Each row has a name. Each piece below is followed by the name of the row it came from, unless a question asks for something else. Each question is about the rows just above it. Places in a row count from 0.

j_939: [140 140 113 108 114 161 141]
j_827: [141 141 112 109 113 164 144]
j_367: [135 136 117 115 121 153 136]
j_741: [ 79 192 165  99 147  91  93]
j_403: [114 110 123 125 146 145 127]
j_680: [164 131 105 154 118 106 177]
j_456: [172 117  91 190 126  50 207]
Shift each entry of [ 99 147] by +1 times 1:	[100 148]
[192] is at row and place	j_741, 1
Where in the named rows is [165]?	j_741, 2
One entry of j_403 was changed: [114 110 124 125 146 145 127]. Where, and from what?	2, [123]
Where does [172 118  91 190 126  50 207] differ from j_456, and what was there?	1, [117]
Changed j_827: [141 141 112 108 113 164 144]. Place and old value:	3, [109]

j_420: [120 136 145 122 161 147 150 167 106 145 130 161 143  97 150 129 108 100
 149 149 163 103  82 153 133 117 148 155  86 136 135 135 118 134 139 168
 117 134 146 103 138  88 147]
j_844: [181 132  60 171  98  70 121 107 103 117 128 143 113 108 155 102 157 131
 117 142 144 132 119 121  79 113 163 141 132  49 122 129 104  91  87 140
 148 123  97 131 170 132 103]
j_755: [140  85 138 131 149 123  96 188 175 164 133 163 131 120 134 149 106 138
 129 186 129 138 138 130 139 101 163 145 129  96 106  75 135 172 145  96
 140 191 106  85 154 120 138]
j_104: [147 153 158 134 145  83 161 139  79  98 113 192  59 108 144 163 172  97
 124 128 170 108 125 107  88 101 125 131 114 169 166 100  79 141 117 134
 145 111 148 125  85 154 150]
j_487: [125 103 143 117 167 152 130 133 127 154 120  99 112 151 134 106 176 150
 122 136 117 157 133 151 159 127 119 101 103 121 100  84 119 107 113 178
 154 143 106  88 150 135 117]
Move every entry of [144] by -1 step of 1.	[143]
One entry of j_755 was changed: [140  85 138 131 149 123  96 188 175 164 133 163 131 120 134 149 106 138
 129 186 129 138 138 130 139 101 163 145 129  96 106  75 135 172 145  96
 140 191 107  85 154 120 138]. Where, and from what?	38, [106]
One entry of j_104 was changed: [147 153 158 134 145  83 161 139  79  98 113 192  59 108 144 163 172  97
 123 128 170 108 125 107  88 101 125 131 114 169 166 100  79 141 117 134
 145 111 148 125  85 154 150]. Where, and from what?	18, [124]
Where does [147 153 158 134 145  83 161 139  79  98 113 192  59 108 144 163 172  97
 124 128 170 108 125 107  88 101 125 131 114 169 166 100  79 141 117 134
 145 111 148 125  84 154 150] differ from j_104, and what was there?	40, [85]
One entry of j_755 was changed: [140  86 138 131 149 123  96 188 175 164 133 163 131 120 134 149 106 138
 129 186 129 138 138 130 139 101 163 145 129  96 106  75 135 172 145  96
 140 191 106  85 154 120 138]. Where, and from what?	1, [85]
Shift each entry of [138  88] by -1 times 1:	[137  87]
Changed j_487: [125 103 143 117 167 153 130 133 127 154 120  99 112 151 134 106 176 150
 122 136 117 157 133 151 159 127 119 101 103 121 100  84 119 107 113 178
 154 143 106  88 150 135 117]. Place and old value:	5, [152]

j_153: [164 130 102 117 179 127 115 133  89 137]
j_424: [134 147  95 119 157 116  91 154  87 144]
j_107: [134 147  95 119 157 120 102 144  85 143]
j_855: [134 147  95 119 157 129 120 137 155  90]
j_555: [134 147  95 119 157 129 120 137 155 104]
j_762: [183 143 159 112 155 136 128 129 141  94]
j_469: [184 128 134 114 179 138 130 123 110 116]
[159] is at row and place	j_762, 2
Shift each entry of [130 102 117 179] by +1 times 1:	[131 103 118 180]
[117] is at row and place	j_153, 3
Where does [134 147  95 118 157 116  91 154  87 144] differ from j_424, and what was there?	3, [119]

j_752: [195 151 118 107 180 150]
j_541: [117 168 152 117 120 106]
j_379: [117 168 152 117 120 195]
j_548: [195 151 118 106 106 108]
j_505: [152 151 118 106 180 108]
Where in the named rows is [107]?	j_752, 3
Move every entry of [117] by +1 step of 1.	[118]
[117 168 152 117 120 106]	j_541
One entry of j_379 was changed: [117 169 152 117 120 195]. Where, and from what?	1, [168]
One entry of j_752 was changed: [195 151 119 107 180 150]. Where, and from what?	2, [118]
[150] is at row and place	j_752, 5

j_676: [116 150 156 128 104 173  94  92 138 138]
j_985: [192 143 102  80 139 108 171  73 126 144]
j_264: [ 58  67 186 159 152 169 117 192  58 149]
j_199: [116 198  61 189 172 190 171 112 158  74]
Changed j_985: [192 143 102  80 139 108 171  72 126 144]. Place and old value:	7, [73]
Row and place of [143] in the named rows:	j_985, 1

j_361: [122 175  87 203 116 115 135 180]
j_579: [135 131 116 140 126 150 135 114]
j_216: [122 123 176 112 109 144  98  89]
Shift each entry of [115] by -1 times 1:	[114]
Shift each entry of [176 112 109 144] by -1 times 1:	[175 111 108 143]
Where does [122 175  87 203 115 115 135 180] differ from j_361, and what was there?	4, [116]
Row and place of [176] in the named rows:	j_216, 2
Move every entry of [131 116 140] by +1 step of 1.	[132 117 141]
Row and place of [126] in the named rows:	j_579, 4

j_144: [163 133 148 145 108  98 125 112 149 165  93  98 120 158 140  92  93 115
 125 124 131 162 147  66 140 109 108 162 106 132 113 143  93 137 117 146]
j_925: [146 126 118 130  90  83 106 102 138 135 135  93 126 125 119  91 135  90
  96 106 136 144 142 135 108 107 132 144  92 123  83 127  91 122 105 133]
j_374: [131 130 131 132 137 137 136 137 128 128 135 137 118 129 131 137 135 137
 136 137 132 130 133 132 134 136 133 130 137 134 137 128 137 133 137 128]
j_711: [187 133 108 159  81  70 112 111 146 136 119  91 147 115 116  89 129  79
  88 114  95 168 189  91  99 111 105 168  88 147  64 121  88 141 116 135]
j_967: [117 128 130 125 144 148 136 139 122 121 140 144 132 126 130 146 139 144
 140 136 145 118 120 145 135 138 135 118 144 131 147 127 146 129 137 124]
j_165: [ 98 125 172 106 159 169 152 140 131 163  94 141  93 178 153 143  86 172
 170 144  87 121  72  94 174 134 129 121 154 102 186 153 143 114 139 139]
Where do [187 133 108 159  81  70 112 111 146 136 119  91 147 115 116  89 129  79
  88 114  95 168 189  91  99 111 105 168  88 147  64 121  88 141 116 135] appear?	j_711
[142] is at row and place	j_925, 22
Where does [147 126 118 130  90  83 106 102 138 135 135  93 126 125 119  91 135  90
  96 106 136 144 142 135 108 107 132 144  92 123  83 127  91 122 105 133] differ from j_925, and what was there?	0, [146]
[86] is at row and place	j_165, 16
Where does [163 133 148 145 108  98 125 112 149 165  93  98 120 158 140  92  93 115
 126 124 131 162 147  66 140 109 108 162 106 132 113 143  93 137 117 146] differ from j_144, and what was there?	18, [125]
Where in the named rows is [79]?	j_711, 17

j_437: [126 128 127 132 127 127 129 128 128 172]
j_384: [125 127 123 172 148 128  99 131 129 144]
j_582: [126 128 126 132 127 128 129 128 128 128]
j_620: [126 143 126 132 127 128 129 128 128 172]
Shift each entry of [128] by +1 times 1:	[129]
Where does [126 128 127 132 127 127 129 128 128 173] differ from j_437, and what was there?	9, [172]
[143] is at row and place	j_620, 1
[126 128 126 132 127 128 129 128 128 128]	j_582
Shift each entry of [127] by -1 times 1:	[126]
Row and place of [144] in the named rows:	j_384, 9

j_356: [188 164 128 194 107 118 168 142]
j_942: [111 151 126 183 108  48 117 146]
j_244: [127 129 128 132 128 130 130 127]
Shift each entry of [151] by -1 times 1:	[150]
Where in the named rows is [107]?	j_356, 4

j_418: [185 143 203 107 116 115 119  69 120 151  87 131 134 149 141 103]
j_163: [133  65 157 126 149  87  94 128 130 133 146 188 141 150 122 151]
j_969: [ 66 147  88 114  93 191 126 171 118 126 143 101 103 107 131 136]
j_991: [115 130 109 201 154 174 132 162 152  98 142 136 146 129 125 135]
j_496: [ 68 145  84 113  92 188 126 170 115 127 142  98 104 107 124 135]
j_215: [151 106 180 122 129  92 116  82 127 153 124 178 125 173 132 140]
j_840: [133  65 157 126 149  87  94 128 130 133 146 188 141 109  93 130]
j_231: [162 158 150  78 133  82 149  94 130 130 101  99 128 102 163 104]
j_103: [ 60 153 102 123 103 202 126 171 132 118 145 112 106 108 161 139]
j_653: [106 150  46 113 102 122 155 144 101 141 137  73 105 112  69 124]
Changed j_991: [115 130 109 201 154 174 132 162 152  98 142 135 146 129 125 135]. Place and old value:	11, [136]
One entry of j_496 was changed: [ 68 145  84 113  92 187 126 170 115 127 142  98 104 107 124 135]. Where, and from what?	5, [188]
[68] is at row and place	j_496, 0
[60] with -1 step of 1 on every entry:	[59]

j_296: [136  88  68 186 101 192 157 127  83 151 128 137 146 118  99  92 126 114
 108]
j_814: [100 150 157 108 109 110 143 127 153 131 120  63 120 131 108 128 126 164
 123]
j_724: [129 113 113  87 157 137 109 179  83 135 110 137  87 138 130  99 181 144
 126]
j_7: [108 138 143 121 117 124 143 136 139 131 118  78 112 131 112 120 142 154
 123]
j_472: [136  88  83 173 109 178 150 127  83 151 125 122 137 118 103  99 134 114
 111]
j_974: [100 150 143 121 109 110 143 136 139 131 120  63 112 131 112 128 134 164
 126]
j_737: [129 100  83 173 101 178 157 127  97 147 125 122 137 121  99  99 126 124
 163]
j_168: [136  88  68 186 101 192 157 127  83 151 128 137 146 118  99  92 126 154
 120]
j_161: [136 100  83 160 125 164 136 144  83 143 120 137 120 128 112  99 150 124
 117]
j_365: [129 100  83 173 101 178 157 127  97 147 120 122 137 121  99  99 126 124
 111]
j_882: [136  88  68 186 101 192 157 127  83 151 128 137 146 118  99  92 126 114
 111]
j_983: [129 113 113 134 141 151 123 170  83 139 115 137  95 135 121 126 166 134
 123]
Changed j_983: [129 113 113 134 141 151 123 170  83 139 115 137  95 135 121 127 166 134
 123]. Place and old value:	15, [126]
One entry of j_365 was changed: [129 100  83 173 101 179 157 127  97 147 120 122 137 121  99  99 126 124
 111]. Where, and from what?	5, [178]
Where in the named rows is [130]?	j_724, 14
[136  88  68 186 101 192 157 127  83 151 128 137 146 118  99  92 126 154
 120]	j_168
[136 100  83 160 125 164 136 144  83 143 120 137 120 128 112  99 150 124
 117] is in which row?	j_161

